Here is a tiny trained network, its code and every weight. The questions are about switching its units off for an input and a target symbol, where a switched-off unit gives its printed mean instead of its output.

import numpy as np


def w(rows, s, z=0):
    codes = np.array(rows[::2]) - 128.0
    scale = np.full(codes.shape[1], s)
    scale[-1] = z or s
    return codes * scale


def norm(h):
    return h / np.sqrt((h * h).mean(-1, keepdims=True) + 1e-5)


def f(y):
    return np.maximum(y, 0)


def softmax(a):
    e = np.exp(a - a.max(-1, keepdims=True))
    return e / e.sum(-1, keepdims=True)


def log_softmax(a):
    a = a - a.max(-1, keepdims=True)
    return a - np.log(np.exp(a).sum(-1, keepdims=True))


def net(x, mask):
    ids = ['ΔΛΞΦΨΩαβγεζηπστ'.index(c) for c in x.split()]
    T = len(ids)
    res = E[ids] + P[:T]
    r = norm(res)
    for j in range(2):
        rows = slice(2 * j, 2 * j + 2)
        q, k, v = (r @ M[0][rows].T for M in (Q, K, V))
        z = softmax(np.where(np.tri(T) > 0, q @ k.T / 2**0.5, -1e9)) @ v
        o = O[0][rows]
        res = res + np.where(mask[j], z, o[:, -1]) @ o[:, :-1]
    y = f(norm(res) @ A[0][:, :-1].T + A[0][:, -1])
    res = res + np.where(mask[2:6], y, B[0][:, -1]) @ B[0][:, :-1]
    return log_softmax(norm(res)[-1] @ U[:, :-1].T + U[:, -1])


Q, K, V, O, A, B = {}, {}, {}, {}, {}, {}
E = w([
[135,88,122,224],'Δ',
[173,87,145,213],'Λ',
[187,123,25,156],'Ξ',
[145,139,98,154],'Φ',
[68,134,87,184],'Ψ',
[135,125,1,165],'Ω',
[179,89,122,207],'α',
[159,109,80,189],'β',
[137,92,145,221],'γ',
[99,117,119,201],'ε',
[119,132,38,175],'ζ',
[138,94,159,214],'η',
[116,112,64,197],'π',
[180,116,55,174],'σ',
[121,106,58,198],'τ',
],0.009)
P = w([
[133,208,140,133],'0',
[144,68,84,98],'1',
[158,64,5,168],'2',
[151,236,178,92],'3',
[122,34,170,93],'4',
[179,33,95,200],'5',
[157,191,150,85],'6',
[88,29,111,125],'7',
[165,39,77,188],'8',
[144,196,101,160],'9',
[148,68,102,164],'10',
],0.019)
Q[0] = w([
[119,42,38,102],'h1',
[159,130,66,215],'h1',
[76,197,157,120],'h2',
[192,184,87,249],'h2',
],0.02)
K[0] = w([
[139,89,123,165],'h1',
[171,141,48,159],'h1',
[76,75,159,123],'h2',
[116,132,85,252],'h2',
],0.024)
V[0] = w([
[155,162,140,190],'h1',
[142,178,151,138],'h1',
[4,152,124,119],'h2',
[134,90,47,62],'h2',
],0.028)
O[0] = w([
[28,127,168,104,224],'h1',
[89,182,113,205,44],'h1',
[24,60,217,92,2],'h2',
[252,70,167,84,61],'h2',
],0.016,0.0068)
A[0] = w([
[222,115,184,50,117],'n1',
[140,85,82,90,1],'n2',
[138,253,227,189,205],'n3',
[116,81,81,117,109],'n4',
],0.019,0.0042)
B[0] = w([
[64,203,111,69,246],'n1',
[149,123,218,148,224],'n2',
[120,251,151,201,255],'n3',
[127,128,140,160,253],'n4',
],0.023,0.008)
U = w([
[61,249,140,190,143],'Δ',
[149,204,77,164,163],'Λ',
[230,156,98,126,213],'Ξ',
[196,165,95,49,158],'Φ',
[125,165,177,16,175],'Ψ',
[130,97,220,71,245],'Ω',
[106,125,72,156,69],'α',
[87,120,87,189,3],'β',
[101,132,76,169,16],'γ',
[132,103,170,190,84],'ε',
[133,36,163,159,62],'ζ',
[157,103,138,143,115],'η',
[59,100,115,134,47],'π',
[192,72,70,196,36],'σ',
[69,54,103,90,106],'τ',
],0.014,0.0033)

Each question gives the input, a string of symbols that net reads in full, and the target symbol t.
The units are the heads (2 rows each of Q, K, V and O) and the neurons (one row each of A and B). Each row of codes is followed by its name. A weight is (code - 128) times the scale printed after its matrix; where a second scale follows, it is the last column's (O, A, B and U).
mask holds one flag per unit, heads first, then neurons. A switched-off unit (its flag False) gives its mean, the last column of its rows in O or B, instead of its output. The means were averaged over made-up inputs and are rounded, as every weight is.
A unit's drop is (log p(t) with every unit on - log p(t) with that unit switched off) / (log p(t) with every unit on - log p(t) with every unit switched off).
The circuit of an input: a set's keep is (log p(t) with only the set's units on - log p(t) with every unit switched off) / (log p(t) with every unit on - log p(t) with every unit switched off). Starting from all 6 units, units are removed one at a time, each time the one whose removal leaves the highest keep (on an exact tie, the one counted first), for as long as the keep stays at least 0.8.
circuit, biggest first: the units of the circuit, biggest drop first
most important unit: the unit with the biggest drop
top k neurons: the k neurons with the biggest drops, biggest first
heads that matter: for each layer, one digit per head in row order, 1 if its drop is at least 0.15 and else 0, layers parted by /
drop when u is switched off: that unit's drop, to one decimal
input ζ Ω β ζ ζ, target Ω: circuit, biggest first : [h1; h2; n2]
input γ Λ γ Ω γ, target Ψ: most important unit : h1
input Φ σ Ξ ζ π γ, target Φ: top 2 neurons : [n1; n3]
input σ Ψ Δ Δ ζ β ζ σ, target Ω: heads that matter : 10
input Ξ σ Ω σ ζ Δ Λ Ω ζ, target Ξ: heads that matter : 11
input Ξ Δ Ω Ψ Φ Ψ ζ Ω, target Ω: top 2 neurons : [n2; n3]
input τ Φ Ξ Ξ ζ, target Φ: heads that matter : 10
input Ω Ω ζ γ Ω Ω σ σ Ω Ω α, target Ψ: heads that matter : 01
input Ω ζ η, target Ω: circuit, biggest first : [h1; n3; n2]
input σ Λ Λ, target σ: circuit, biggest first : [n1; n3]
input Ω ζ σ Φ Ω Ω Ω ζ ζ Ψ Ω, target τ: circuit, biggest first : [h2; n3]
input σ Ψ Ξ Φ ζ π, target σ: circuit, biggest first : [n3; h1]
input Ω η Ω Φ Φ Ψ Ω α Ω β π, target σ: top 2 neurons : [n1; n3]
input σ Φ Δ Ψ ζ Ω β Ω Ω Ω, target Φ: most important unit : h2
input Φ Ξ π, target Φ: circuit, biggest first : [h2; n1; n3]
input Ξ Ω Δ γ α Ω Ω β Λ, target Ξ: circuit, biggest first : [h2; n3; h1]
input σ Ω σ Ω σ, target Ψ: circuit, biggest first : [h1; n1; n3]
input Ω Φ Ω Ω σ Ω γ η γ Ω ε, target Ψ: circuit, biggest first : [h2; n1; n3]
input ζ Ω Ω ζ Λ Ω Ξ τ ζ β Ω, target σ: top 2 neurons : [n1; n3]
input ε Ξ Λ Ω Ψ Ω ζ Λ, target Ω: circuit, biggest first : [n3; h1]
input Ξ Ω τ γ Ψ ζ η Ω ζ, target Ξ: top 2 neurons : [n3; n2]
input Ω ζ ε Ω Ξ Ω Ω Λ, target Ψ: circuit, biggest first : [n1; h2; n3]
input Ω β ζ π Ω σ Ω Φ, target Ψ: circuit, biggest first : [h2; n1; n3]
input Ω α Δ ζ π, target Ω: most important unit : h1
input σ γ Ω Ω Ξ η Ψ β Ω Ω Ξ, target Ψ: circuit, biggest first : [n1; h2; n3]
input ζ β σ Ω σ Φ, target ζ: drop when n3 is switched off : 0.2
input σ Ω Ω ζ γ Λ, target σ: drop when n1 is switched off : 0.2
input σ β Δ Ω Ω ζ, target σ: drop when n2 is switched off : 0.0
input Δ Δ σ Ω σ γ Ξ π, target Φ: drop when n3 is switched off : 0.2
input Ω π Ξ ε η Φ σ σ, target Ξ: circuit, biggest first : [h2]
